data =
115  129  131  102  109  119  121  100
114  128  130  102  109  118  120   99
116  123  125  109  109  127  121  106
116  119  128  108  109  122  119  108
113  128  132  102  109  120  124  102
113  129  132  103  109  119  123  101
115  127  132  104  110  122  124  102
116  121  129  108  110  122  121  105
115  122  125  111  110  124  122  106
Counting starts at 0.
The entry in row 0 and column 0 -> 115
Give the bottom-left entry.
A: 115
The smallest entry is 99
The entry at row 0, column 2 -> 131
The entry at row 2, column 0 is 116
The entry at row 1, column 1 is 128
Give the entry directly above 103.
A: 102
The top-right entry is 100
The entry directly below the smallest entry is 106
The bottom-right entry is 106
The entry at row 2, column 1: 123
The entry at row 2, column 2: 125

[[132 129 122 131]
 [139 125 116 142]
 [112 122 140 110]
 [108 128 144 118]
 [139 123 115 151]
 [139 121 115 138]
 [121 126 132 143]
 [137 121 117 128]
 [114 122 138 112]
 [129 122 124 144]
 [113 122 140 117]
 [124 129 130 130]
 [104 127 149 114]]
Rows and columns are numbered from 0.
The entry directly above the smallest entry -> 124
The bottom-right entry?
A: 114
The entry in the top-left corner is 132
The entry directly below 110?
A: 118
The entry just left of 125?
A: 139
The bottom-left entry?
A: 104
The entry at row 0, column 2?
A: 122
The entry at row 2, column 1: 122
The entry in row 0 and column 1?
A: 129
The entry in row 1 and column 2?
A: 116
The entry in the top-right corner: 131
The entry in row 2 and column 0: 112
The entry directly above 123?
A: 128
The entry at row 1, column 1 -> 125
The entry directly below the largest entry: 138
The maximum: 151
The entry just right of the smallest entry is 127
The entry directly above 118?
A: 110

Read these off the array that follows. Rows and columns are numbered from 0.
1) Find the top-left entry.
2) Find the smallest entry.
3) Find the bottom-left entry.
4) Find the entry at row 2, column 0.
5) Find the entry at row 1, column 1.
6) Find the entry at row 0, column 2.
7) Find the entry directly below the smallest entry.
8) Find the entry in the top-right corner.
116,123,132,118,128
127,114,137,105,140
123,138,127,137,120
116,129,116,124,127
126,111,133,102,142
120,141,120,150,111
119,112,137,103,138
118,124,133,122,126
1) 116
2) 102
3) 118
4) 123
5) 114
6) 132
7) 150
8) 128

Read these off the row that follows.
1) Find the entry just left of 127.
2) Find the entry just left of the smallest entry.
120,113,120,118,151,101,119,145,108,107,147,145,150,148,127
1) 148
2) 151

Read these off the array that follows.
1) Find the entry directly above the centre entry.
2) Find the centre entry.
3) Find the smallest entry in the last column.
4) Find the entry in the top-right corner.
5) Find the entry just left of the smallest entry.
6) Find the largest entry in the last column.
7) Find the first entry in the row that holds the largest entry.
8) Find the top-left entry.
[[118 142 125 126 128 147 122]
 [105 109 117 132 136 136 143]
 [111 130 125 129 129 148 131]
 [107 103 118 132 135 134 145]
 [145 130 133 120 121 127 110]
 [107 117 111 130 142 135 139]
 [132 109 132 126 121 128 127]
 [113 118 123 128 131 127 130]
 [130 140 117 120 137 120 111]]
1) 132
2) 120
3) 110
4) 122
5) 107
6) 145
7) 111
8) 118

Questions about the array below. Rows and columns are numbered from 0.
1) Read off the entry at row 2, column 0.
2) Read off the entry in row 1 and column 1.
3) Read off the entry at row 0, column 1.
4) Read off the entry in row 0 and column 0.
5) Read off the top entry of the column that holds the smallest entry.
6) Read off the entry in row 1 and column 0.
7) Read off the entry directly below 106.
8) Read off the entry directly above 143.
[[145 119 137 123 102 132 130 146 123 146 129 132 125 142 132 133]
 [129 112 111 131 120 123 132 110 129 131 126 133 126 135 139 134]
 [147 127 134 125 106 129 136 145 129 146 128 135 128 146 136 123]
 [126 111 113 138 118 123 128 122 135 119 132 118 134 141 138 135]
 [117 119 136 142 120 118 137 125 134 119 123 107 130 138 140 135]
 [133 126 120 134 137 133 141 138 138 143 128 119 128 117 132 137]
 [125 118 107 135 121 121 131 131 121 138 121 130 127 112 131 127]
 [127 116 110 136 123 120 131 131 120 138 121 131 128 111 131 125]
 [134 125 121 134 137 133 142 136 138 145 126 119 127 118 131 137]
 [127 111 112 136 117 123 127 120 134 119 132 121 134 140 139 135]
 [118 119 134 142 120 119 136 126 135 119 123 108 130 139 139 135]
 [124 121 103 134 120 122 133 129 124 138 121 131 125 116 132 130]
 [123 140 137 130 114 110 141 129 136 130 131 124 139 120 147 114]]
1) 147
2) 112
3) 119
4) 145
5) 102
6) 129
7) 118
8) 119
